[[  8  -9  -5]
 [ 13 -20  -7]
 [ -3 -23 -16]
 [  3   0  -9]
 [-10 -19  -2]
 [ 14 -31  -8]
 [ 11  -6  -7]
 [-34   9   0]
 [  9  37  24]]
->
[[ -9  -5   8]
 [-20  -7  13]
 [-23 -16  -3]
 [  0  -9   3]
 [-19  -2 -10]
 [-31  -8  14]
 [ -6  -7  11]
 [  9   0 -34]
 [ 37  24   9]]

[[  9  30]
 [ 31   0]
 [  7  33]
 [ 46 -12]
 [-31   6]
 [-27   7]
 [  9  35]
 [ 30 -10]]
->
[[ 30   9]
 [  0  31]
 [ 33   7]
 [-12  46]
 [  6 -31]
 [  7 -27]
 [ 35   9]
 [-10  30]]

[[  2   8  -7   5  11  15 -15   6 -16]
 [ -1  26   3 -16  29  -9  14  -7  23]
 [ -7  11  16  26   1 -14  -9  20  -6]
 [ -6 -27 -21 -13   6  41  21   5  -3]
 [  9   5   3  10  16  11   4   0  25]
 [ -4  -9   2   9  -9 -33   2 -20  12]
 [  8 -14   4  -2  -4  27  10  -8  -3]
 [ 50 -26  37  23 -26  15 -38  48   0]
 [  8 -19 -16 -20 -16  28  12 -23   6]]
->
[[  8  -7   5  11  15 -15   6 -16   2]
 [ 26   3 -16  29  -9  14  -7  23  -1]
 [ 11  16  26   1 -14  -9  20  -6  -7]
 [-27 -21 -13   6  41  21   5  -3  -6]
 [  5   3  10  16  11   4   0  25   9]
 [ -9   2   9  -9 -33   2 -20  12  -4]
 [-14   4  -2  -4  27  10  -8  -3   8]
 [-26  37  23 -26  15 -38  48   0  50]
 [-19 -16 -20 -16  28  12 -23   6   8]]

[[-49  24  36  11  17 -15  10  -5]
 [ 14  19  -1 -16 -16 -24  -3 -36]
 [-10 -13  -2  14   9  25   2  41]
 [-29   5  -9  12  20  26   5  30]
 [  6  -7 -12  16  20  35   6  28]
 [ -5  -5   0  19  17  23   8  49]
 [  8 -25   0 -27 -33 -27  -8  10]
 [-16   6 -18  22  23  34   4  24]]
->
[[ 24  36  11  17 -15  10  -5 -49]
 [ 19  -1 -16 -16 -24  -3 -36  14]
 [-13  -2  14   9  25   2  41 -10]
 [  5  -9  12  20  26   5  30 -29]
 [ -7 -12  16  20  35   6  28   6]
 [ -5   0  19  17  23   8  49  -5]
 [-25   0 -27 -33 -27  -8  10   8]
 [  6 -18  22  23  34   4  24 -16]]

[[ 17  18  -2 -25  21  42 -39 -30]
 [ -2   2  -3   6  -3  -2  -1   0]
 [-44  44 -19 -13  25 -27  21  -2]
 [ 15 -23 -18  50   8 -21   6  -7]
 [-40   6   9 -17   0  -8 -33 -27]
 [-28   9  27  48 -26   9  -9 -32]]
->
[[ 18  -2 -25  21  42 -39 -30  17]
 [  2  -3   6  -3  -2  -1   0  -2]
 [ 44 -19 -13  25 -27  21  -2 -44]
 [-23 -18  50   8 -21   6  -7  15]
 [  6   9 -17   0  -8 -33 -27 -40]
 [  9  27  48 -26   9  -9 -32 -28]]

[[ 22  -7 -17  -5]
 [ 14   5  18 -23]
 [ -5  -6   7  -1]
 [  3   7  11  -3]
 [ -4   6  -3  -1]
 [  7   1  -8   8]
 [-23   2 -10   9]
 [-35   2   9  36]
 [ 19   3   2  -2]
 [ 27   9  25 -10]
 [ -7  -7  -3  -6]
 [ -2  -2  10  -6]]
->
[[ -7 -17  -5  22]
 [  5  18 -23  14]
 [ -6   7  -1  -5]
 [  7  11  -3   3]
 [  6  -3  -1  -4]
 [  1  -8   8   7]
 [  2 -10   9 -23]
 [  2   9  36 -35]
 [  3   2  -2  19]
 [  9  25 -10  27]
 [ -7  -3  -6  -7]
 [ -2  10  -6  -2]]

[[ 37   5 -10  37]
 [ 19   7  -4  22]
 [ 27   6  -3   2]
 [  7 -40   2 -39]
 [ 10   6  -4  17]
 [-15  -9   2  -1]
 [ 12 -24   2 -30]
 [-17 -31   2 -38]]
->
[[  5 -10  37  37]
 [  7  -4  22  19]
 [  6  -3   2  27]
 [-40   2 -39   7]
 [  6  -4  17  10]
 [ -9   2  -1 -15]
 [-24   2 -30  12]
 [-31   2 -38 -17]]
